Known rows, with every way that one mark hangs from another:
(j_876 (j_659 j_532 (j_572 j_269))): [175, 125, -145, -87, -200, -76, -123, -6, 222, 17, -28, 42, 17, -60, -57, -90, 375, -5, 47, 173, 99, 95, -42, 0, 78, 60, 242, 78, 184, 4, 3, -49, 123, 36, -39, -77, 126, -124, -27, 46, -72, -68, -10, -212, 37, -17, -13, -213, -46, 31]
(j_528 (j_532 j_416 j_876) j_659 (j_825 j_612)): [-407, -65, 108, 310, -53, 334, -515, 91, 404, -181, -500, 8, 58, -276, 56, -149, -233, 198, 415, 348, 73, 54, -78, -16, 39, 118, -9, 273, 213, 0, -11, -163, 98, -372, 9, -114, 59, -243, 92, 177, -24, -50, -3, 168, -1, -245, -218, -266, -93, -262]
(j_626 (j_416 (j_269 j_659))): [-12, 70, 0, 198, 130, 52, 6, -95, -152, -57, -139, -112, -40, -30, -107, 74, 11, 42, 48, -49, 132, 128, 55, 84, 2, 88, -38, -69, 176, -5, 135, 22, -59, -10, -67, -76, -50, -139, 129, -128, -52, 149, -106, -22, -84, -79, -53, 106, 26, -85]
(j_626 (j_416 (j_269 j_572)) j_612 j_868): [-185, 307, 80, 423, 175, 94, 72, -155, -223, -39, -222, -176, 103, -138, -205, -68, -102, 292, -58, -65, 260, 201, 180, 231, 139, 243, -202, -264, 250, -71, 350, -229, -183, 50, -169, -30, -110, -199, -13, -235, 16, 34, -12, -74, -64, -133, 3, 191, -108, -308]
(j_65 (j_528 (j_659 j_532)) (j_612 j_416 j_868) j_626 j_825): [19, -96, -54, -36, -200, -156, -370, -108, 323, 91, 7, 116, -121, 80, -58, 205, 492, 88, 130, 355, -4, 117, 59, 187, 100, 353, -177, 345, 173, -404, 91, 47, 344, -99, 145, -202, 29, -163, -62, 83, -135, 202, 112, -3, -357, 296, 66, -416, 255, 284]
(j_416 (j_269 (j_626 j_868) j_659)): [119, 11, 56, 125, 90, -60, -216, -16, -139, 3, -72, -69, -17, -37, 3, 102, -6, -16, -65, 9, 55, 298, -122, 94, 110, 52, -141, 111, 236, 131, 120, -45, 34, 66, -48, -187, 33, -157, -73, -113, -55, 183, 125, 14, -68, 90, -133, 42, -66, -49]
(j_528 (j_532 j_416 (j_659 (j_572 j_876))) (j_825 (j_65 j_612))): [-220, -124, 55, 278, -169, 26, -276, 158, 332, -97, -354, 14, -20, -132, -77, -99, -87, 105, 235, 349, 12, 106, 119, -111, 48, 299, -26, 323, 238, -89, 78, -155, -17, -258, 39, -192, 90, -297, 7, 133, -104, -15, 41, -46, -78, -98, -163, -132, -98, -61]
(j_572 (j_269 (j_626 j_416 j_868) j_659 j_876)): [229, -26, 121, 281, 175, 44, -142, -74, -296, -22, -51, -167, 69, -34, -49, -177, 160, -13, -177, 35, 207, 133, -295, 29, 113, 33, -114, 34, 449, 47, 185, 7, -11, 48, 103, -461, -89, -65, 27, -232, -285, 74, 167, 138, -150, 14, -156, 62, -213, -54]
(j_528 j_532 (j_659 j_572) (j_825 (j_65 j_868) (j_612 j_416))): [-344, 101, 44, 306, -92, 27, -381, 54, 409, -11, -453, -40, 125, -264, 189, -29, 1, 103, 285, 341, 96, 109, 99, 38, 130, 265, -111, 276, 281, -93, 13, -279, 70, -173, 176, -148, -52, -348, -168, 130, -97, -48, 51, 77, 1, -50, -174, -375, 136, -69]
(j_528 j_532 (j_825 (j_65 j_612))): [-189, -19, 74, 207, 16, 5, -98, 147, 265, -66, -260, 51, 12, -122, 28, 78, -37, 91, 139, 247, -127, 24, 165, 9, 23, 192, -93, 186, 159, -3, 4, -42, -56, -176, 93, -124, -23, -224, -104, 65, 8, 49, 98, 116, -85, -44, -216, -143, 16, -67]
(j_612 j_416 (j_825 j_65 j_532) j_868): [90, 48, -11, 471, 10, -286, -59, 84, 226, 158, -250, -58, -117, -174, 124, 37, 103, -67, -14, 26, 147, 249, 37, -29, 242, 129, -88, 65, 335, -599, -83, 115, -63, 206, 46, -394, 286, -128, -203, -147, -140, -79, 48, -173, -32, -136, 164, -48, 106, 86]
(j_416 (j_269 j_626 (j_876 j_572 (j_659 j_532)))): [186, -106, -30, -16, 68, -57, -152, -71, -13, 131, -105, 2, -78, -252, -19, -4, 195, 45, -43, 109, 64, 197, -132, 45, 130, 48, -56, 125, 329, 14, 148, 100, 42, 55, -16, -309, 84, -127, -45, -141, -109, 187, 145, -76, -133, 77, -63, -139, -101, 11]
(j_416 (j_269 (j_626 (j_612 j_868)) (j_659 j_532) (j_876 j_572))): [186, -52, -51, 83, 95, -34, -274, -86, -95, 209, -102, -48, -68, -125, -20, -66, 195, 33, -63, 102, 187, 257, -165, 65, 157, 85, -132, 142, 359, 32, 158, 98, 53, 111, 5, -318, 97, -109, -103, -215, -164, 193, 173, -52, -217, 66, -163, -90, -170, -111]
(j_65 (j_528 (j_659 (j_532 j_572))) (j_612 j_416) j_825 j_868): [-121, -63, -19, -126, -349, -142, -316, -147, 251, 112, -47, 97, -50, 116, -153, 261, 465, 162, 221, 385, 81, 165, 257, 173, 96, 393, -94, 232, 236, -327, 133, -45, 236, -253, 99, -179, 28, -133, -71, -20, -182, 231, 32, -80, -392, 225, 19, -426, 220, 293]
(j_65 (j_612 j_868) (j_825 (j_532 j_416 j_572 j_876))): [1, -50, 55, 263, -182, -122, -255, -24, 186, 42, -140, 178, -260, 92, -141, 129, 121, 194, 57, 371, 88, 151, 83, -18, 233, 286, -59, 355, 231, -329, 58, 97, 20, -110, 110, -216, 217, -161, -65, 40, -102, 41, 156, -305, -274, -120, 62, 16, -108, 83]
(j_825 (j_528 j_532 j_659) (j_612 (j_416 j_269) j_868)): [-196, 48, -17, 292, 140, 99, -320, -77, 202, 123, -355, 3, 65, -428, 216, 102, -25, 19, 93, -23, 200, 217, -85, 161, 161, 92, -93, -87, 249, -300, -41, 3, 162, 8, -6, -215, 27, -138, 143, 77, 57, 30, -126, -156, -18, -223, -121, -328, 77, -202]
(j_416 (j_269 (j_572 j_876) j_659)): [162, -129, -91, 17, -8, -31, -117, -129, -220, 68, -126, -14, -71, -80, -16, 108, 104, -85, 26, 9, 187, 241, -16, -34, 106, 30, 86, 115, 211, 109, 63, 1, 27, -40, -86, -235, -43, -204, -145, -35, -200, 221, -22, -103, -115, 38, -128, -25, -141, 21]
(j_528 (j_532 j_659 (j_876 (j_269 j_416)))): [-145, -172, -37, 39, -97, 256, -226, 112, 248, -88, -275, -27, -53, -203, -33, -136, -76, 137, 175, 91, 147, 63, -105, 10, -28, 146, -71, 230, 222, -10, -81, -40, -24, -239, -13, -285, 153, -57, 183, 3, -22, 51, 29, -44, -113, -125, -202, -149, -134, -134]
(j_659 (j_532 (j_416 (j_269 (j_626 j_612 j_868))) j_876) j_572): [10, 13, -63, 291, -57, 23, -332, -20, 298, 52, -12, -9, -41, -27, -155, -224, 160, 166, 71, 281, 193, 172, 55, 92, 139, 223, 140, 276, 205, -90, 249, -87, 51, -73, 45, 31, 227, -167, -54, -64, 7, -172, -118, -287, -132, 11, -53, -13, -123, -49]
(j_876 (j_269 j_626) j_572): [143, -59, -62, -138, -6, -22, 12, 8, -31, 48, -138, -137, -80, -184, 48, 30, 170, 202, -127, 162, 166, 216, -57, -32, 156, 236, -238, 33, 261, 2, 66, -34, -161, 110, 167, -367, 57, -23, 0, -49, -30, 39, 59, -92, -101, 184, -52, -80, -131, 14]
(j_612 (j_825 (j_65 j_626) j_532)): [116, 73, 45, 318, 77, -302, -67, 109, 130, 112, -70, -21, -87, -86, 107, 162, -20, 39, -49, 127, -8, 137, 119, -89, 81, 246, -10, 230, 126, -255, -44, 195, -39, 124, 100, -260, -3, -233, -156, -69, -75, -22, 37, -46, -96, -43, 22, 7, 110, 162]
(j_269 j_416 (j_876 j_572)): [4, -219, -57, 57, -60, 66, -83, -122, -117, 207, -143, -42, -17, -184, 24, -187, 204, 63, -53, 10, 148, 53, -119, -99, 147, 104, -184, 9, 301, -127, 255, 33, -96, -29, 186, -391, 22, 3, 33, -191, -251, 99, 129, 62, -113, -7, -28, -4, -91, 76]
(j_572 (j_269 j_416 j_659) j_876): [250, -117, 26, 173, 38, 91, -43, -162, -293, -65, -49, -48, -6, -56, -102, -122, 361, -84, 13, 46, 245, 129, -208, -164, 74, 10, 117, -29, 452, 68, 2, 24, 59, -36, 47, -461, -83, -112, 50, 65, -370, 52, -19, 59, -194, -82, -108, -55, -214, 208]
(j_659 j_532 (j_572 (j_876 (j_269 j_416)))): [99, 83, -177, 47, -115, -38, -47, -70, 238, 106, 20, -24, 7, -27, -86, -186, 497, 122, 54, 230, 227, 104, 77, -2, 104, 267, 190, 106, 262, -37, 55, -70, 73, -23, 172, -54, 62, -91, -69, 27, -120, -96, -182, -227, -165, 73, -64, -198, -21, 138]
(j_532 (j_659 (j_572 (j_269 j_416 j_626))) j_876): [131, -270, 1, 135, -177, 85, -267, -14, 140, -89, -134, -36, -121, -155, -57, -280, -16, 61, 48, 164, 316, 67, -160, -75, -13, 49, 56, 507, 233, -102, 22, 1, 40, -129, -38, -272, 152, -120, 67, 41, -204, -112, 112, -157, -114, -57, 26, 33, -277, 68]
(j_528 (j_659 (j_532 (j_876 (j_269 j_572))))): [-61, -30, -133, -67, -112, 163, -267, 25, 247, -12, -226, -11, 4, -81, 9, -119, 103, 126, 221, 110, 178, 51, -80, 57, 24, 99, 104, 199, 239, 44, -90, -102, 108, -92, -69, -58, 10, -84, -11, 2, -73, 60, -146, 9, -43, -57, -134, -225, -97, -33]
(j_65 (j_825 j_528 j_612) j_868): [-83, 121, 115, 32, 35, -229, -205, -134, -7, 146, -22, 74, 54, -10, 96, 334, 142, 117, -82, 251, 81, 65, 197, 48, 122, 181, -70, 115, 42, -272, 117, 126, 24, -130, 156, -130, -47, -162, -38, 28, -61, 114, -16, -109, -187, 43, 42, -157, 181, 169]
(j_65 (j_528 (j_659 j_532)) j_612 j_825 j_868): [-140, -33, -12, -235, -345, -137, -298, -139, 211, 144, -2, 116, 10, 138, -130, 303, 435, 188, 211, 387, 21, 122, 249, 184, 44, 376, -47, 265, 161, -181, 91, 3, 208, -245, 137, -167, -79, -84, -72, 14, -161, 271, 63, -17, -378, 228, -28, -411, 219, 292]
(j_825 j_528 (j_532 j_659) j_612): [-104, 178, 54, 328, 176, -173, -247, -80, 135, 131, -206, 9, 76, -322, 195, 245, -171, 185, -89, -32, 214, 51, -13, -17, -100, 290, 50, 10, -5, -249, -106, 163, 77, 98, 66, -121, -47, -206, 268, 40, 171, -58, -122, -313, -132, -396, -113, -113, -1, -101]
(j_572 (j_876 (j_269 j_416 (j_626 j_612 j_868)) (j_659 j_532))): [83, 195, 18, 91, -22, 37, -46, -46, 35, -38, -227, 25, 103, -245, -54, -139, 407, 174, 25, 128, 180, 207, -130, -48, 186, 136, 12, -109, 478, 9, 6, -83, 13, 46, -78, -353, 36, -106, 126, -25, -137, 13, 8, -9, -122, -67, -35, -216, -181, 53]
(j_876 (j_572 (j_269 j_416 j_659))): [191, -176, -96, -71, -95, 28, -58, -106, -161, 69, -66, -115, -107, -39, -55, 0, 209, 23, -56, 75, 216, 167, -79, -131, 68, 165, -82, 9, 223, -1, 128, -41, -65, 46, 131, -350, 31, -75, -59, 8, -188, 60, 46, -70, -85, 50, -83, -8, -151, 81]
(j_825 (j_65 j_868) j_528 (j_612 (j_416 j_269))): [-63, 103, 105, 405, 303, -256, -176, -83, -44, 170, -252, 85, 77, -365, 226, 355, -26, -14, -136, -30, 196, 168, 152, 48, 173, 125, -49, -24, 253, -398, 82, 120, -69, 117, 2, -311, -94, -314, 151, -45, 28, -9, -198, -275, -159, -169, 8, -116, 149, 158]
(j_416 (j_269 (j_572 j_659) j_626 j_876)): [172, -248, 15, 113, 99, -36, -98, -148, -145, 79, -114, -62, -34, -138, 25, -19, 53, -64, -92, 9, 75, 179, -101, 4, 169, 41, -51, 167, 353, 112, 181, 73, 57, -1, 8, -323, 1, -157, -177, -134, -213, 232, 99, -8, -170, 104, -80, 7, -158, -14]
(j_65 (j_528 (j_659 (j_572 j_876))) j_626 (j_825 j_612)): [99, -14, 1, -33, -107, -119, -360, -169, 121, 118, 97, 31, 8, -34, 109, 246, 203, 127, 78, 418, 90, 37, 68, 44, 16, 338, 18, 423, -4, -248, 160, 17, 291, -141, 224, -208, -243, -229, -8, 178, -188, 98, 71, 17, -221, 233, 42, -396, 242, 266]
(j_65 (j_626 (j_612 (j_416 j_269))) j_868): [-178, 137, 150, 156, 112, -164, -183, -134, -68, 31, 58, 27, 3, 9, -52, 96, 222, 40, -61, 80, -19, 68, 64, 101, 75, 161, -255, 51, 89, -126, 139, -42, 64, 40, 108, -69, 40, -219, -83, -51, -15, 13, 72, 43, -232, 273, 100, -85, 157, 175]
(j_416 (j_269 j_572 (j_626 (j_612 j_825) j_868) j_659 j_876)): [160, -56, 18, 233, 76, -72, -254, -82, -247, 158, -179, -102, 19, -163, 41, -86, 35, 6, -136, 55, 204, 333, -116, 68, 267, 62, -184, 151, 359, 72, 244, 39, -11, 40, -66, -373, -24, -191, -237, -285, -249, 205, 244, 34, -148, 82, -159, 57, -222, -172]
(j_659 (j_532 j_416 j_572 (j_876 (j_269 (j_626 j_612))))): [19, -33, -25, 207, -59, 145, -335, 87, 237, 1, -68, 28, -131, 76, -190, -147, 33, 203, 66, 266, 180, 88, 1, -20, 98, 235, 113, 181, 266, -110, 145, 1, 2, -101, -66, -66, 277, -76, 140, -94, -12, -102, -204, -208, -188, -64, -105, 16, -267, -117]
(j_612 j_416 (j_825 j_528 (j_532 j_572 j_659))): [87, -21, -21, 346, -16, -216, -106, 58, 223, 57, -169, -110, -123, -233, 56, 51, -33, 68, 20, 57, 187, 254, 119, -59, 60, 228, 7, 83, 189, -514, -16, 168, 86, -2, -67, -208, 222, -212, 0, -114, -69, -51, -105, -208, -56, -185, 53, -89, 16, 7]
(j_528 (j_532 (j_416 (j_269 (j_572 j_876) j_626))) j_659): [-213, -154, -9, 123, -87, 283, -365, 19, 159, -23, -291, -70, 23, -152, 0, -91, -76, 27, 289, 121, -25, 177, -129, 27, 105, 190, -63, 61, 271, 144, 59, -196, 124, -177, 5, -182, -9, -108, -6, 64, -80, 159, -64, 109, 9, -23, -271, -225, -77, -169]
(j_528 (j_659 (j_532 j_416)) j_825): [-225, 37, -19, 69, -105, 99, -345, 81, 336, -124, -246, -51, 58, 7, -43, -105, 30, 147, 318, 260, -17, 11, 16, 18, -44, 125, 84, 145, 195, 8, 16, -158, 146, -182, -45, 123, 83, -194, -30, 90, -55, 43, -152, 189, 42, -72, -106, -212, -1, -61]
(j_532 (j_572 (j_269 j_416 j_626 j_876)) j_659): [185, -278, 38, 126, -212, 86, -276, 9, -73, 24, -57, -93, -182, 58, -157, -206, -84, 16, -84, 118, 236, 73, -194, -141, 35, 199, -69, 266, 374, -90, 165, -25, 64, -44, -66, -344, 142, -66, 82, -65, -338, 69, 112, -93, -136, -2, -46, 112, -353, -25]

Rows:
[145, -49, 58, 150, 135, -42, -244, -35, -203, 77, -96, -59, 10, -126, 18, -15, 36, -12, -84, 15, 108, 271, -212, 92, 152, -4, -139, 164, 356, 85, 171, 6, 33, 30, -6, -337, 3, -142, -41, -231, -171, 216, 201, 48, -119, 62, -144, -8, -109, -50] -> (j_416 (j_269 (j_626 j_868) j_659 j_876))
[142, -76, -33, 294, -55, 33, -319, -18, 258, 4, 63, -55, -42, 41, -160, -271, 262, 98, -7, 312, 207, 115, -58, 34, 120, 216, 180, 288, 280, -80, 225, -69, 63, -68, 156, -102, 207, -117, -66, -26, -86, -218, -115, -239, -147, 60, -80, -1, -182, 36] -> (j_659 (j_532 j_416 j_876) (j_572 (j_269 (j_626 j_868))))
[249, -77, -24, 57, -43, -15, -40, -92, -140, 102, -91, -169, -113, -64, -54, -59, 176, 58, -111, 147, 258, 244, -69, -88, 135, 186, -156, 29, 255, -84, 139, 22, -70, 142, 94, -386, 42, -45, -152, -61, -204, 13, 143, -45, -102, 91, -35, 23, -213, -58] -> (j_876 (j_572 (j_269 (j_626 j_416 (j_612 j_825 j_868)) j_659)))
[-91, 237, 72, 389, 280, -176, -160, -117, 76, 162, -125, 36, 107, -317, 242, 309, -83, 169, -129, -23, 131, 46, 37, 24, -27, 251, 66, -90, -12, -228, -54, 195, 37, 127, 172, -102, -107, -182, 202, 11, 205, -94, -147, -257, -127, -350, -126, -105, 60, -71] -> (j_825 j_528 j_532 j_612)
[146, 103, -144, -39, -218, -59, -148, -25, 214, 23, -54, 33, 22, -61, -53, -107, 410, -7, 41, 154, 94, 102, -49, -9, 101, 85, 194, 48, 229, 1, 42, -47, 108, 34, -18, -106, 143, -126, -7, 36, -94, -54, -13, -179, 25, -25, -19, -177, -39, 51] -> (j_876 (j_659 j_532 (j_572 (j_269 j_416))))
[173, 114, -18, 1, -185, -81, -97, -11, 54, -30, -70, 2, 57, -141, 16, -82, 218, -8, -40, 135, 84, 180, -112, -4, 160, 14, 84, 93, 217, 5, 78, -136, 51, 73, -23, -213, 58, -122, -39, 19, -113, -78, 161, -119, 121, 27, 46, -115, -97, 14] -> (j_876 (j_659 (j_572 (j_269 (j_626 j_868)))))
[-154, -162, 22, 171, -63, 183, -288, 29, 119, -19, -224, -68, -26, -118, -111, -129, -133, 47, 136, 102, 38, 138, -65, -27, 40, 226, -104, 43, 163, 64, 93, -87, 41, -161, -74, -171, 122, -102, 56, 27, -27, 101, 6, -60, -101, -58, -215, -69, -167, -236] -> (j_528 (j_532 (j_416 (j_269 (j_572 j_876) (j_626 j_612))) j_659))
[166, -78, -13, 179, -11, 115, -186, -5, 193, 16, 37, 7, -162, 106, -198, -90, 126, 120, 11, 208, 196, 9, 5, 0, -22, 208, 175, 226, 238, -99, 115, 52, 60, -74, -10, -64, 151, -63, 6, -85, -81, -52, -149, -143, -215, -12, -111, 20, -235, -28] -> (j_659 (j_532 (j_572 (j_269 (j_626 j_416))) j_876))
[-66, -320, 33, 171, -93, 169, -395, 58, 97, -169, -268, 21, -183, -161, -202, -147, -292, 85, 222, 103, 228, 134, -127, -75, -20, -4, 108, 371, 221, -152, 59, 4, -2, -242, -273, -217, 293, -187, 300, 28, -83, 12, -88, -240, -93, -226, 49, 78, -251, -22] -> (j_532 (j_416 j_269) j_659 j_876)
[76, -70, 41, 198, -28, -13, -167, -123, 60, 46, -117, -92, 80, 105, 15, -141, 57, -10, -125, 68, 44, 115, -18, -95, 163, 231, -104, 9, 162, 179, 195, -37, 88, 90, -20, -59, 59, -87, -247, -62, -70, 31, 17, 48, -144, 102, -126, 96, -265, -207] -> (j_269 (j_572 (j_659 (j_532 j_416))) (j_626 j_612))
[-11, 171, -49, 221, 112, -8, -62, -82, 54, -4, -127, -13, 32, -236, -72, -217, 189, 91, 45, 51, 156, 93, 21, 120, 138, -14, -48, -115, 226, -98, 75, 9, 63, 52, -163, -14, 106, -163, 11, -97, -1, -80, 51, -143, -107, -132, 34, -141, -29, -129] -> (j_626 (j_612 (j_416 (j_269 (j_876 (j_659 j_532 j_572))))))
[23, -32, -4, 167, 7, 42, -62, -76, -87, -48, -245, -152, 70, -88, 76, -104, 165, 99, -140, 26, 133, 180, -65, -26, 258, 209, -256, -75, 424, 147, 115, -18, -95, 70, 56, -343, 45, -97, -10, -79, -130, 75, 9, 56, -161, 60, -100, 76, -184, -81] -> (j_876 (j_269 j_416 (j_572 j_659) (j_626 j_612)))
[-17, -2, 50, 319, -117, 17, -306, 32, 145, -3, -149, 84, -134, -85, -54, 89, -155, 157, 112, 155, 106, 108, -48, -134, 31, 219, 206, 225, 176, -226, 71, -32, -24, -59, 14, -223, 237, -187, 182, -74, -9, -104, -59, -273, -36, -285, -25, 16, -211, -28] -> (j_825 (j_532 j_416 j_572 (j_876 j_659)))
[87, 310, -34, 51, -83, -15, -192, 110, 186, -61, -245, -23, 48, -157, -52, -88, 268, 229, -50, 177, 166, 267, -105, 84, 244, 197, -89, -77, 457, -34, 49, -145, -1, 116, -168, -246, 227, -141, 129, -140, 13, -18, 37, -148, -38, -21, -57, -190, -179, -169] -> (j_876 (j_269 (j_626 (j_612 j_416) j_868)) (j_659 (j_532 j_572)))
[-119, 244, 37, 379, 57, 67, 28, -65, -15, 70, -230, -140, 49, -175, -34, -132, -29, 170, 40, 18, 225, 173, 146, 121, 145, 124, -110, -165, 227, -335, 122, 91, -63, 94, -144, -110, -26, -34, 57, -154, -98, -50, -51, 31, -2, -198, 94, 46, -55, -269] -> (j_626 j_416 (j_612 (j_825 (j_528 j_659)) j_868))
[32, -220, 31, 232, -34, 146, -383, 58, -33, -94, -267, -17, -55, -102, 21, -124, -64, 61, 30, 169, 213, 193, -182, -100, 207, 29, -5, 270, 296, -38, 126, 16, -129, -152, -14, -395, 186, -108, 178, -112, -129, -40, -63, -66, -104, -45, -103, 110, -314, -69] -> (j_532 j_416 (j_876 (j_269 j_572 j_626 j_659)))
[140, -7, 54, 132, -176, 150, -197, 85, 61, -91, -243, 51, -143, -172, -70, -37, -73, 220, 22, 227, 288, 237, -83, -45, 185, 121, 69, 337, 416, -176, 133, -112, -98, -92, -142, -402, 176, -141, 194, -138, -155, -54, 53, -173, -23, -71, 23, 5, -368, -83] -> (j_532 j_572 (j_876 (j_269 (j_626 j_416 j_868)) j_659))
[157, -25, -3, 183, 48, -206, 6, 127, 51, 133, -95, -18, -20, -188, 144, 137, -83, -12, -51, 70, 56, 196, 188, -57, 125, 73, 77, 144, 150, -317, 18, 237, -61, 41, -68, -260, -51, -141, -51, -77, -117, 1, -91, -44, 23, -83, 22, -15, 36, 98] -> (j_612 (j_825 j_65 j_528))
[118, 147, -6, -89, -54, -39, -93, 95, 47, -103, -233, -3, 54, -234, 100, 9, 209, 82, -49, 107, 34, 192, -184, 15, 191, -2, -79, -11, 338, 73, -76, 5, -44, 93, -82, -346, 104, -73, 180, -41, -24, 46, 105, -20, 30, 17, -18, -161, -98, -34] -> (j_876 (j_269 j_626) j_659)
[25, -316, -63, 139, -124, 66, -94, -202, -140, 143, -231, -61, 71, -57, 63, -208, 168, -85, -65, -84, 164, 66, -107, -168, 217, 105, -62, 53, 397, 18, 262, -15, -1, -90, 111, -416, 1, -87, -116, -181, -381, 184, 49, 96, -133, -22, -70, 63, -187, 15] -> (j_269 j_416 (j_572 j_659) j_876)
[78, 165, 49, 330, -71, -11, -475, 23, 115, 69, -85, -70, 106, 80, -3, -254, 106, 106, -67, 220, 215, 291, -146, 25, 192, 214, -112, 244, 206, 67, 252, -165, 66, 69, 33, -93, 128, -124, -95, -195, -58, -123, 143, -16, -91, 58, -200, 54, -254, -223] -> (j_269 (j_626 j_612 j_868) (j_659 (j_532 j_416 j_876) j_572))
[-31, 262, 110, 510, 300, -230, -72, -7, 0, 75, -87, -3, 3, -90, 91, 245, -70, 146, -107, 9, -8, -35, 98, -6, -31, 373, -78, 92, 139, -202, 57, 58, -121, 244, 165, -193, -146, -314, 67, -128, 78, -37, -39, -83, -173, -162, -59, 56, 97, 111] -> (j_825 (j_65 (j_626 j_416 j_612)) j_532)
[18, -56, -34, 9, -63, 43, -70, -28, 216, -101, -68, -31, 22, 186, -156, -55, 73, -8, 140, 24, 29, 87, 4, -126, -1, 155, 197, 12, 213, 81, 16, -91, 184, -53, -51, -1, 180, -107, 44, 77, -39, 40, -224, -87, -87, -102, -26, -87, -39, -6] -> (j_572 (j_659 (j_532 j_416)))
